Below are the code and all the weights of a small trained network. Each question names an input and a target symbol and asks about switching units off, where a switched-off unit gives its printed mean instead of its output.

import numpy as np


def w(rows, s, z=0):
    codes = np.array(rows[::2]) - 128.0
    scale = np.full(codes.shape[1], s)
    scale[-1] = z or s
    return codes * scale


def norm(h):
    return h / np.sqrt((h * h).mean(-1, keepdims=True) + 1e-5)


def f(y):
    return y / 2 * (1 + np.tanh(0.7978845608 * (y + 0.044715 * y**3)))


def softmax(a):
    e = np.exp(a - a.max(-1, keepdims=True))
    return e / e.sum(-1, keepdims=True)


def log_softmax(a):
    a = a - a.max(-1, keepdims=True)
    return a - np.log(np.exp(a).sum(-1, keepdims=True))


def net(x, mask):
    ids = ['ΓΣαβεζημτφ'.index(c) for c in x.split()]
    T = len(ids)
    res = E[ids] + P[:T]
    u = 0
    for l in range(2):
        r = norm(res)
        for j in range(2):
            rows = slice(3 * j, 3 * j + 3)
            q, k, v = (r @ M[l][rows].T for M in (Q, K, V))
            z = softmax(np.where(np.tri(T) > 0, q @ k.T / 3**0.5, -1e9)) @ v
            o = O[l][rows]
            res = res + np.where(mask[u + j], z, o[:, -1]) @ o[:, :-1]
        u += 2
        y = f(norm(res) @ A[l][:, :-1].T + A[l][:, -1])
        res = res + np.where(mask[u : u + 4], y, B[l][:, -1]) @ B[l][:, :-1]
        u += 4
    return log_softmax(norm(res)[-1] @ U[:, :-1].T + U[:, -1])


Q, K, V, O, A, B = {}, {}, {}, {}, {}, {}
E = w([
[80,87,144],'Γ',
[126,133,114],'Σ',
[185,197,160],'α',
[190,105,96],'β',
[167,120,73],'ε',
[142,104,247],'ζ',
[125,157,3],'η',
[180,102,90],'μ',
[91,94,155],'τ',
[111,102,174],'φ',
],0.021)
P = w([
[233,234,166],'0',
[110,157,168],'1',
[67,73,178],'2',
[63,69,178],'3',
[68,65,197],'4',
[114,86,254],'5',
[63,85,101],'6',
[107,86,208],'7',
[109,111,148],'8',
[52,79,64],'9',
],0.0051)
Q[0] = w([
[54,158,123],'L0H1',
[60,99,167],'L0H1',
[147,56,255],'L0H1',
[126,43,78],'L0H2',
[226,188,182],'L0H2',
[145,189,34],'L0H2',
],0.0086)
K[0] = w([
[80,90,155],'L0H1',
[2,59,206],'L0H1',
[164,89,216],'L0H1',
[72,9,89],'L0H2',
[90,100,117],'L0H2',
[128,153,122],'L0H2',
],0.013)
V[0] = w([
[43,162,68],'L0H1',
[83,45,121],'L0H1',
[223,157,112],'L0H1',
[211,2,199],'L0H2',
[114,149,144],'L0H2',
[23,38,26],'L0H2',
],0.0083)
O[0] = w([
[151,162,150,46],'L0H1',
[87,92,150,139],'L0H1',
[141,62,191,129],'L0H1',
[53,109,171,254],'L0H2',
[156,87,72,132],'L0H2',
[255,153,156,26],'L0H2',
],0.0094,0.0038)
A[0] = w([
[40,227,58,254],'L0N1',
[255,191,123,154],'L0N2',
[108,101,77,108],'L0N3',
[247,87,82,137],'L0N4',
],0.005,0.0031)
B[0] = w([
[114,163,191,254],'L0N1',
[42,95,181,129],'L0N2',
[137,21,254,125],'L0N3',
[55,75,147,148],'L0N4',
],0.0094,0.0032)
Q[1] = w([
[42,135,80],'L1H1',
[112,124,169],'L1H1',
[119,111,154],'L1H1',
[113,54,164],'L1H2',
[114,93,88],'L1H2',
[131,253,124],'L1H2',
],0.014)
K[1] = w([
[92,108,170],'L1H1',
[178,1,148],'L1H1',
[117,143,207],'L1H1',
[165,131,210],'L1H2',
[124,68,109],'L1H2',
[39,186,28],'L1H2',
],0.0096)
V[1] = w([
[101,145,69],'L1H1',
[191,57,194],'L1H1',
[2,99,95],'L1H1',
[99,60,101],'L1H2',
[86,128,40],'L1H2',
[125,99,87],'L1H2',
],0.0098)
O[1] = w([
[148,217,95,90],'L1H1',
[21,39,238,164],'L1H1',
[151,82,210,254],'L1H1',
[209,165,128,162],'L1H2',
[123,238,222,98],'L1H2',
[228,254,144,111],'L1H2',
],0.0076,0.0063)
A[1] = w([
[158,153,254,253],'L1N1',
[102,68,163,161],'L1N2',
[140,211,128,155],'L1N3',
[126,184,129,204],'L1N4',
],0.016,0.0013)
B[1] = w([
[110,136,2,227],'L1N1',
[175,142,112,246],'L1N2',
[183,182,78,142],'L1N3',
[117,135,220,133],'L1N4',
],0.012)
U = w([
[95,98,249,70],'Γ',
[227,98,128,164],'Σ',
[63,185,168,229],'α',
[70,136,127,32],'β',
[111,130,105,43],'ε',
[63,135,94,8],'ζ',
[157,177,122,254],'η',
[69,138,165,189],'μ',
[221,98,57,197],'τ',
[119,150,67,90],'φ',
],0.017,0.0062)

Each question gives the input, a string of symbols that net reads in full, and the target symbol t.
The units are the heads (3 rows each of Q, K, V and O) and the neurons (one row each of A and B). Each row of codes is followed by its name. A weight is (code - 128) times the scale printed after its matrix; where a second scale follows, it is the last column's (O, A, B and U).
mask holds one flag per unit, layer by layer, with each layer's heads first. A switched-off unit (its flag False) gives its mean, the last column of its rows in O or B, instead of its output. The means were averaged over made-up inputs and are rounded, as every weight is.
A unit's drop is (log p(t) with every unit on - log p(t) with that unit switched off) / (log p(t) with every unit on - log p(t) with every unit switched off).
The circuit of an input: a set's keep is (log p(t) with only the set's units on - log p(t) with every unit switched off) / (log p(t) with every unit on - log p(t) with every unit switched off). Starting from all 12 units, units are removed one at a time, each time the one whose removal leaves the highest keep (on an exact tie, the one counted first), for as long as the keep stays at least 0.8.
circuit, biggest first: the units of the circuit, biggest drop first
top k neurons: the k neurons with the biggest drops, biggest first
top k neurons in layer l: the k neurons of layer l with the biggest drops, biggest first
which heads matter: for each layer, one digit per head in row order, 1 if its drop is at least 0.15 and else 0, layers parted by /
drop of u: that unit's drop, to one decimal
input Γ α α α, target α: top 3 neurons in layer 0 : [L0N4; L0N2; L0N3]
input Σ μ ε φ ζ β Γ Γ η η, target η: which heads matter : 00 / 01
input Γ τ ε ζ ε, target Σ: which heads matter : 10 / 00
input φ α α Σ, target α: top neuron : [L1N1]
input β Γ α ζ α ε ε Σ ζ β, target Σ: which heads matter : 01 / 00
input φ α η Γ Σ, target η: circuit, biggest first : [L0H1; L0H2; L1H2]
input η α ζ Γ, target Γ: which heads matter : 00 / 01
input Γ Γ Γ, target τ: circuit, biggest first : [L0H2; L0H1; L1H1]
input φ Γ τ, target τ: which heads matter : 01 / 10
input μ φ β μ β Γ ε ζ α μ, target Σ: which heads matter : 00 / 00
input α α α α, target α: which heads matter : 01 / 11
input ε Γ φ, target τ: which heads matter : 01 / 00
input φ τ β Γ μ τ Γ Γ φ, target τ: top 2 neurons in layer 1 : [L1N1; L1N2]
input α Γ ζ ζ ε τ τ ε, target Σ: circuit, biggest first : [L1N1]
input ζ Γ τ α ζ η μ Σ μ, target Σ: top 2 neurons in layer 1 : [L1N1; L1N3]
input Γ Γ τ, target τ: drop of L1N4 : 0.0
input ζ ζ ζ Γ, target Γ: drop of L1N1 : 0.9
input β μ α β Σ ζ τ φ ε β, target Σ: drop of L0N4 : 0.1
input Γ α Γ τ Γ Γ, target τ: drop of L0H2 : 1.1
